[[  3   3  -1 -11]
 [  3   1 -18  12]
 [-25 -19  80 -31]
 [  9   9  19  -4]
 [ 22  21 -13 -11]
 [ -2  -1  -2  -3]
 [ 23  22 -15 -14]
 [ 13  13  -5  -9]
 [  4   3  16 -12]
 [ 16  18  10 -36]
 [ -4  -7 -32  31]]
=>
[[-25 -19  80 -31]
 [  9   9  19  -4]
 [  4   3  16 -12]
 [ 16  18  10 -36]
 [  3   3  -1 -11]
 [ -2  -1  -2  -3]
 [ 13  13  -5  -9]
 [ 22  21 -13 -11]
 [ 23  22 -15 -14]
 [  3   1 -18  12]
 [ -4  -7 -32  31]]

[[-24  71  69]
 [-54 -60 -68]
 [-51 -31 -39]
 [-44 -25 -32]
 [-77 -25 -37]]
=>
[[-24  71  69]
 [-44 -25 -32]
 [-77 -25 -37]
 [-51 -31 -39]
 [-54 -60 -68]]

[[-17  18  11   8 -64]
 [ 49 -12 -27 -15 -25]
 [-13 -49  38   3  34]
 [ 45  43 -11  -5  63]
 [-44  58  12  36  46]
 [ 17  46  35 -68  54]
 [ 29  18  27 -67  -9]
 [-16  70   9 -19   1]
 [ 35 -27 -21 -37 -22]
 [ 49  33 -50   3  -1]]
=>
[[-13 -49  38   3  34]
 [ 17  46  35 -68  54]
 [ 29  18  27 -67  -9]
 [-44  58  12  36  46]
 [-17  18  11   8 -64]
 [-16  70   9 -19   1]
 [ 45  43 -11  -5  63]
 [ 35 -27 -21 -37 -22]
 [ 49 -12 -27 -15 -25]
 [ 49  33 -50   3  -1]]

[[ 10 -31 -30 -52]
 [ 19  20 -61 -64]
 [ 18 -23 -47 -64]
 [ 21  18 -67 -71]
 [ 23  16 -68 -73]
 [ 13 -31 -33 -54]]
=>
[[ 10 -31 -30 -52]
 [ 13 -31 -33 -54]
 [ 18 -23 -47 -64]
 [ 19  20 -61 -64]
 [ 21  18 -67 -71]
 [ 23  16 -68 -73]]

[[-28  30 -14 -60 -11 -13  27   2 -65  -1  64  17]
 [ 30 -32  61  51 -18  19 -61 -22  36 -25 -67   3]
 [  1  21 -13 -44 -16 -27  31  -5 -37 -26  69  11]
 [ 26 -23  68  51 -19  11 -69 -40  24 -32 -63  15]]
=>
[[ 26 -23  68  51 -19  11 -69 -40  24 -32 -63  15]
 [ 30 -32  61  51 -18  19 -61 -22  36 -25 -67   3]
 [  1  21 -13 -44 -16 -27  31  -5 -37 -26  69  11]
 [-28  30 -14 -60 -11 -13  27   2 -65  -1  64  17]]

[[-11  13 -44  -8   8  14   0 -12   3  13]
 [ -5 -14 -80  -6  18   8   1   5   5  34]
 [  3  18  31 -11   7  -3   0 -17   1 -36]
 [-17  -4 -13  14  -7   9 -24   2  -7  30]
 [  5  29 -24  10  33 -11   2   8 -13 -21]
 [ -2  -8   8  -7 -11  -1 -20  -8   4 -10]]
=>
[[  3  18  31 -11   7  -3   0 -17   1 -36]
 [ -2  -8   8  -7 -11  -1 -20  -8   4 -10]
 [-17  -4 -13  14  -7   9 -24   2  -7  30]
 [  5  29 -24  10  33 -11   2   8 -13 -21]
 [-11  13 -44  -8   8  14   0 -12   3  13]
 [ -5 -14 -80  -6  18   8   1   5   5  34]]

[[-12 -31  26  -9 -43   2 -16]
 [ 39  45  -4  28  -6  22  34]
 [ 40  19  70  27  -9  27  21]]
=>
[[ 40  19  70  27  -9  27  21]
 [-12 -31  26  -9 -43   2 -16]
 [ 39  45  -4  28  -6  22  34]]

[[-35  37 -11 -27 -28 -16   0  45 -13  33  41]
 [  2 -13  11  26 -26   0  31   0  20  18  -3]
 [-13 -24  34  47   5  41  29 -19  49 -13 -39]
 [-11   4 -15   8 -57 -37  20  29   2  41  40]
 [ 17  -9 -10   8  36  20 -18 -25  13 -16 -44]
 [  2  29 -60 -13 -33 -51 -30  14  -4  49  23]
 [-21 -40  43  38   0  17  55  24  27 -26   5]
 [ -2 -17  44  11  48  62  13 -13  19 -42 -49]]
=>
[[ -2 -17  44  11  48  62  13 -13  19 -42 -49]
 [-21 -40  43  38   0  17  55  24  27 -26   5]
 [-13 -24  34  47   5  41  29 -19  49 -13 -39]
 [  2 -13  11  26 -26   0  31   0  20  18  -3]
 [ 17  -9 -10   8  36  20 -18 -25  13 -16 -44]
 [-35  37 -11 -27 -28 -16   0  45 -13  33  41]
 [-11   4 -15   8 -57 -37  20  29   2  41  40]
 [  2  29 -60 -13 -33 -51 -30  14  -4  49  23]]

[[  4 -16   3  12 -30 -10  -2 -24 -40 -19 -20]
 [  7 -19  -3  14 -57   6  -8 -20 -43 -11  -8]
 [  8  61  35  18  38  43 -13  25  53  25   2]
 [  1 -53 -21   5 -71 -24   1 -38 -74 -29 -14]]
=>
[[  8  61  35  18  38  43 -13  25  53  25   2]
 [  4 -16   3  12 -30 -10  -2 -24 -40 -19 -20]
 [  7 -19  -3  14 -57   6  -8 -20 -43 -11  -8]
 [  1 -53 -21   5 -71 -24   1 -38 -74 -29 -14]]
